Below is a small trained network, with its code and all its weights. Each question gives an input and a target symbol and asks what happens when units are switched off, that is, made to give their printed mean instead of their output.

import numpy as np


def w(rows, s, z=0):
    codes = np.array(rows[::2]) - 128.0
    scale = np.full(codes.shape[1], s)
    scale[-1] = z or s
    return codes * scale


def f(y):
    return np.maximum(y, 0)


def softmax(a):
    e = np.exp(a - a.max(-1, keepdims=True))
    return e / e.sum(-1, keepdims=True)


def log_softmax(a):
    a = a - a.max(-1, keepdims=True)
    return a - np.log(np.exp(a).sum(-1, keepdims=True))


def net(x, mask):
    ids = ['αβεζθλμξσφω'.index(c) for c in x.split()]
    T = len(ids)
    res = E[ids] + P[:T]
    u = 0
    for l in range(2):
        r = res
        for j in range(3):
            rows = slice(2 * j, 2 * j + 2)
            q, k, v = (r @ M[l][rows].T for M in (Q, K, V))
            z = softmax(np.where(np.tri(T) > 0, q @ k.T / 2**0.5, -1e9)) @ v
            o = O[l][rows]
            res = res + np.where(mask[u + j], z, o[:, -1]) @ o[:, :-1]
        u += 3
        y = f(res @ A[l][:, :-1].T + A[l][:, -1])
        res = res + np.where(mask[u : u + 12], y, B[l][:, -1]) @ B[l][:, :-1]
        u += 12
    return log_softmax(res[-1] @ U[:, :-1].T + U[:, -1])


Q, K, V, O, A, B = {}, {}, {}, {}, {}, {}
E = w([
[146,142,166,145,160],'α',
[152,145,175,140,147],'β',
[148,170,176,138,156],'ε',
[137,126,154,156,166],'ζ',
[133,194,155,155,167],'θ',
[176,197,121,136,142],'λ',
[155,166,86,161,152],'μ',
[126,85,119,173,205],'ξ',
[186,248,142,195,9],'σ',
[253,143,182,63,125],'φ',
[191,67,100,105,150],'ω',
],0.019)
P = w([
[158,62,153,235,102],'0',
[172,86,142,231,124],'1',
[181,106,134,209,142],'2',
[171,135,131,174,148],'3',
[154,160,126,142,161],'4',
[150,182,125,100,162],'5',
[137,189,120,65,173],'6',
[120,216,129,37,181],'7',
[126,193,128,1,170],'8',
],0.0088)
Q[0] = w([
[68,98,134,127,4],'0.h1',
[118,117,94,121,106],'0.h1',
[100,93,122,75,95],'0.h2',
[153,103,117,179,86],'0.h2',
[66,109,144,120,80],'0.h3',
[147,134,134,145,178],'0.h3',
],0.017)
K[0] = w([
[104,149,186,237,2],'0.h1',
[107,56,160,222,79],'0.h1',
[107,99,176,93,185],'0.h2',
[145,73,120,132,95],'0.h2',
[103,40,240,161,222],'0.h3',
[143,107,46,38,120],'0.h3',
],0.0085)
V[0] = w([
[94,70,64,252,183],'0.h1',
[187,178,18,163,87],'0.h1',
[110,171,110,126,12],'0.h2',
[99,173,198,144,176],'0.h2',
[174,165,2,66,180],'0.h3',
[186,51,168,95,134],'0.h3',
],0.0088)
O[0] = w([
[100,124,254,63,134,2],'0.h1',
[81,205,176,138,237,217],'0.h1',
[146,139,46,111,122,100],'0.h2',
[41,44,117,154,83,201],'0.h2',
[138,125,171,177,213,149],'0.h3',
[167,115,125,150,156,185],'0.h3',
],0.0094,0.0041)
A[0] = w([
[102,157,111,70,205,121],'0.n1',
[207,203,228,240,127,72],'0.n2',
[74,41,140,124,148,2],'0.n3',
[50,167,60,47,89,154],'0.n4',
[193,104,124,182,158,120],'0.n5',
[20,94,176,200,133,121],'0.n6',
[236,140,92,55,71,33],'0.n7',
[109,55,148,171,57,119],'0.n8',
[172,255,104,175,166,63],'0.n9',
[127,149,224,197,59,117],'0.n10',
[105,146,144,229,139,50],'0.n11',
[85,117,106,91,77,181],'0.n12',
],0.0082,0.0042)
B[0] = w([
[65,76,158,107,114,161],'0.n1',
[173,224,127,63,193,248],'0.n2',
[77,123,137,111,189,134],'0.n3',
[189,66,149,172,192,151],'0.n4',
[108,145,137,227,165,201],'0.n5',
[91,198,216,143,115,163],'0.n6',
[3,162,156,175,179,172],'0.n7',
[226,167,109,122,92,143],'0.n8',
[91,101,154,63,116,244],'0.n9',
[203,153,149,134,103,171],'0.n10',
[210,122,136,190,123,165],'0.n11',
[245,165,170,151,185,135],'0.n12',
],0.006,0.012)
Q[1] = w([
[112,84,140,125,162],'1.h1',
[110,149,98,188,244],'1.h1',
[135,175,174,127,64],'1.h2',
[92,92,92,83,57],'1.h2',
[87,171,154,117,97],'1.h3',
[110,89,188,131,138],'1.h3',
],0.011)
K[1] = w([
[45,107,191,35,94],'1.h1',
[123,198,34,69,148],'1.h1',
[72,157,191,167,101],'1.h2',
[186,199,193,214,59],'1.h2',
[1,133,181,154,111],'1.h3',
[27,124,131,150,95],'1.h3',
],0.0091)
V[1] = w([
[28,135,139,125,177],'1.h1',
[188,194,123,153,93],'1.h1',
[215,84,48,65,137],'1.h2',
[169,254,137,160,132],'1.h2',
[90,79,130,199,155],'1.h3',
[101,154,125,148,109],'1.h3',
],0.0086)
O[1] = w([
[154,255,209,179,110,112],'1.h1',
[137,70,89,73,132,232],'1.h1',
[152,93,150,128,202,107],'1.h2',
[64,133,96,204,56,251],'1.h2',
[112,131,170,96,101,92],'1.h3',
[90,129,121,160,180,118],'1.h3',
],0.0082,0.015)
A[1] = w([
[5,77,95,129,143,98],'1.n1',
[131,60,57,241,201,141],'1.n2',
[219,150,187,86,230,90],'1.n3',
[106,134,219,57,49,180],'1.n4',
[70,184,216,192,82,117],'1.n5',
[1,58,99,97,16,150],'1.n6',
[82,207,49,112,235,192],'1.n7',
[118,98,35,183,201,132],'1.n8',
[160,63,102,85,103,17],'1.n9',
[229,180,198,26,137,38],'1.n10',
[96,197,173,149,58,89],'1.n11',
[220,186,75,118,78,254],'1.n12',
],0.008,0.0048)
B[1] = w([
[152,215,62,88,125,156],'1.n1',
[119,192,119,155,140,247],'1.n2',
[240,128,158,93,23,184],'1.n3',
[2,154,178,97,167,158],'1.n4',
[171,96,10,107,121,197],'1.n5',
[133,166,194,145,18,167],'1.n6',
[190,34,163,161,93,246],'1.n7',
[123,171,224,109,99,232],'1.n8',
[133,62,125,210,144,141],'1.n9',
[57,64,76,175,160,155],'1.n10',
[185,148,64,83,204,179],'1.n11',
[64,29,213,127,226,197],'1.n12',
],0.0066,0.014)
U = w([
[96,69,86,134,94,37],'α',
[133,185,51,92,112,127],'β',
[50,129,152,212,171,122],'ε',
[40,175,166,62,150,250],'ζ',
[86,110,116,128,80,62],'θ',
[61,144,182,106,86,115],'λ',
[186,173,176,70,104,165],'μ',
[68,109,155,105,112,43],'ξ',
[116,218,120,100,1,150],'σ',
[127,94,14,147,129,91],'φ',
[95,88,92,82,131,170],'ω',
],0.0069,0.0023)

Each question gives the input, a string of symbols that net reads in full, and the target symbol t.
The units are the heads (2 rows each of Q, K, V and O) and the neurons (one row each of A and B). Each row of codes is followed by its name. A weight is (code - 128) times the scale printed after its matrix; where a second scale follows, it is the last column's (O, A, B and U).
mask holds one flag per unit, layer by layer, with each layer's heads first. A switched-off unit (its flag False) gives its mean, the last column of its rows in O or B, instead of its output. The means were averaged over made-up inputs and are rounded, as every weight is.
A unit's drop is (log p(t) with every unit on - log p(t) with that unit switched off) / (log p(t) with every unit on - log p(t) with every unit switched off).
The circuit of an input: a set's keep is (log p(t) with only the set's units on - log p(t) with every unit switched off) / (log p(t) with every unit on - log p(t) with every unit switched off). Starting from the 12 units with the biggest drops (on a tie, the unit counted first), units are removed one at a time, each time the one whose removal leaves the highest keep (on an exact tie, the one counted first), for as long as the keep stays at least 0.8.
units of the circuit, in order: the units of the circuit, biggest drop first
top k neurons: the k neurons with the biggest drops, biggest first
top k neurons in layer l: the k neurons of layer l with the biggest drops, biggest first
input α ω ξ β, target μ: units of the circuit, in order -> 1.n3, 0.h3, 0.n2, 0.h2
input ξ φ α θ ξ ω ε, target μ: units of the circuit, in order -> 1.n3, 1.h2
input ε ξ β, target ζ: units of the circuit, in order -> 1.n4, 0.h1, 1.h2
input α ε θ β, target σ: top 2 neurons in layer 0 -> 0.n6, 0.n8
input ε β λ σ ζ, target σ: units of the circuit, in order -> 0.n2, 0.h3, 1.n6, 1.n12
input θ ω α ε β α β λ, target φ: top 3 neurons -> 1.n5, 1.n8, 0.n9
input ζ ε θ θ μ θ μ λ α, target β: top 3 neurons in layer 1 -> 1.n5, 1.n11, 1.n12
input μ ζ β, target β: top 2 neurons -> 1.n5, 1.n11
input ω ξ θ ξ λ α ω μ α, target μ: top 2 neurons in layer 0 -> 0.n11, 0.n6
input ζ ξ α, target ζ: units of the circuit, in order -> 0.h1, 1.n4, 1.h2
input φ ω θ φ φ ζ, target ε: top 3 neurons in layer 0 -> 0.n7, 0.n11, 0.n5
input ζ σ φ, target σ: units of the circuit, in order -> 0.h3
input ε ω ζ φ ε α ε θ, target σ: units of the circuit, in order -> 0.h2, 1.n12, 1.h2
input μ σ α, target σ: units of the circuit, in order -> 0.h3, 1.h2, 0.h1
input α ξ α θ, target ζ: units of the circuit, in order -> 0.h1, 1.n4, 1.h2
input ζ φ φ α λ, target ε: top 2 neurons -> 1.n3, 0.n11
input ζ β σ ω, target σ: top 2 neurons -> 0.n2, 1.n6
input ω ζ ω ω ξ ω λ, target μ: units of the circuit, in order -> 1.n3, 0.h3, 0.n2, 1.h1
input α σ φ α α λ σ φ ζ, target ε: top 2 neurons -> 1.n8, 1.n2
input φ φ ζ λ θ β ω φ θ, target μ: units of the circuit, in order -> 1.h2, 1.n3
input μ ζ ξ ξ β α, target ζ: units of the circuit, in order -> 1.n4, 0.h1, 1.h2, 1.n7
input φ ξ φ φ ζ α ω ω λ, target μ: units of the circuit, in order -> 1.n3, 1.h2
input φ λ α θ β θ, target σ: top 4 neurons in layer 1 -> 1.n6, 1.n12, 1.n1, 1.n10
input α ξ φ, target ε: top 2 neurons -> 0.n6, 0.n10
input ζ λ β φ ω φ ζ, target μ: top 4 neurons in layer 0 -> 0.n7, 0.n11, 0.n6, 0.n2
input ξ ω ξ α θ μ θ, target β: top 2 neurons -> 1.n5, 1.n11
